Here is a tiny trained network, its code and every weight. The questions are about switching its units off for an input and a class, where a switched-off unit gives its printed mean instead of its output.

import numpy as np


def w(rows, s, z=0):
    codes = np.array(rows[::2]) - 128.0
    scale = np.full(codes.shape[1], s)
    scale[-1] = z or s
    return codes * scale


def norm(h):
    return h / np.sqrt((h * h).mean(-1, keepdims=True) + 1e-5)


def f(y):
    return np.maximum(y, 0)


def log_softmax(a):
    a = a - a.max(-1, keepdims=True)
    return a - np.log(np.exp(a).sum(-1, keepdims=True))


def net(x, mask):
    res = np.array(x, float).reshape(1, 6) / 4 @ E
    u = 0
    for l in range(2):
        y = f(norm(res) @ A[l][:, :-1].T + A[l][:, -1])
        res = res + np.where(mask[u : u + 3], y, B[l][:, -1]) @ B[l][:, :-1]
        u += 3
    return log_softmax(norm(res)[-1] @ U[:, :-1].T + U[:, -1])


A, B = {}, {}
E = w([
[180,205,89,59],'x0',
[43,98,145,161],'x1',
[64,141,20,104],'x2',
[207,211,96,55],'x3',
[150,190,51,254],'x4',
[184,120,228,139],'x5',
],0.0053)
A[0] = w([
[198,47,152,29,250],'L0N1',
[230,123,184,218,11],'L0N2',
[129,254,146,97,18],'L0N3',
],0.0084,0.0014)
B[0] = w([
[53,146,249,144,255],'L0N1',
[199,46,102,112,220],'L0N2',
[2,42,142,205,214],'L0N3',
],0.006,0.0045)
A[1] = w([
[150,73,92,112,5],'L1N1',
[83,38,79,64,158],'L1N2',
[157,205,149,254,225],'L1N3',
],0.0099,0.0025)
B[1] = w([
[51,226,138,204,134],'L1N1',
[155,110,210,86,222],'L1N2',
[80,69,2,74,253],'L1N3',
],0.0063,0.0048)
U = w([
[80,164,255,108,131],'0',
[153,21,122,3,176],'1',
[130,130,66,205,204],'2',
[110,168,49,173,3],'3',
[151,109,185,84,92],'4',
],0.0084,0.0036)

Each question gives the input, the list of numbers given to net, and the class t.
The units are the neurons (one row each of A and B). Each row of codes is followed by its name. A weight is (code - 128) times the scale printed after its matrix; where a second scale follows, it is the last column's (A, B and U).
mask holds one flag per neuron, layer by layer. A switched-off neuron (its flag False) gives its mean, the last column of its row in B, instead of its output. The means were averaged over made-up inputs and are rounded, as every weight is.
A unit's drop is (log p(t) with every unit on - log p(t) with that unit switched off) / (log p(t) with every unit on - log p(t) with every unit switched off).
The circuit of an input: a set's keep is (log p(t) with only the set's units on - log p(t) with every unit switched off) / (log p(t) with every unit on - log p(t) with every unit switched off). Starting from all 6 units, units are removed one at a time, each time the one whose removal leaves the highest keep (on an exact tie, the one counted first), for as long as the keep stays at least 0.8.
units of the circuit, in order: the units of the circuit, biggest drop first
k most important neurons: the k neurons with the biggest drops, biggest first
drop when u is switched off: that unit's drop, to one decimal
input [3,5,3,8,-6,3], class 0: units of the circuit, in order : L0N1; L1N3
input [6,-8,-5,-5,-2,-5], class 0: units of the circuit, in order : L0N1
input [-2,-3,-2,0,6,7], class 1: 3 most important neurons : L1N3; L0N2; L0N3
input [3,4,2,8,-2,1], class 0: units of the circuit, in order : L1N3; L0N3; L0N1
input [-1,7,3,8,-8,2], class 0: 3 most important neurons : L0N1; L1N3; L0N2
input [2,2,-4,-2,3,6], class 1: 2 most important neurons : L1N3; L0N3
input [-4,0,-6,1,8,8], class 1: units of the circuit, in order : L0N2; L1N3
input [-2,-2,0,-2,-4,-7], class 0: units of the circuit, in order : L1N3; L0N2
input [8,-3,-3,-1,-4,-4], class 0: 2 most important neurons : L0N1; L1N3
input [-1,3,6,4,-1,5], class 0: 2 most important neurons : L1N3; L0N2
input [-5,-5,5,8,-2,4], class 0: 2 most important neurons : L0N1; L1N3
input [5,-2,-5,2,5,2], class 1: 2 most important neurons : L1N3; L0N2
input [7,-5,-2,3,-4,-2], class 0: 2 most important neurons : L0N1; L1N3
input [-4,-2,4,8,-5,5], class 0: most important neuron : L0N1
input [5,6,-1,2,-2,0], class 0: drop when L0N1 is switched off : 0.1
input [-3,-3,-1,2,3,8], class 1: drop when L0N3 is switched off : 0.0
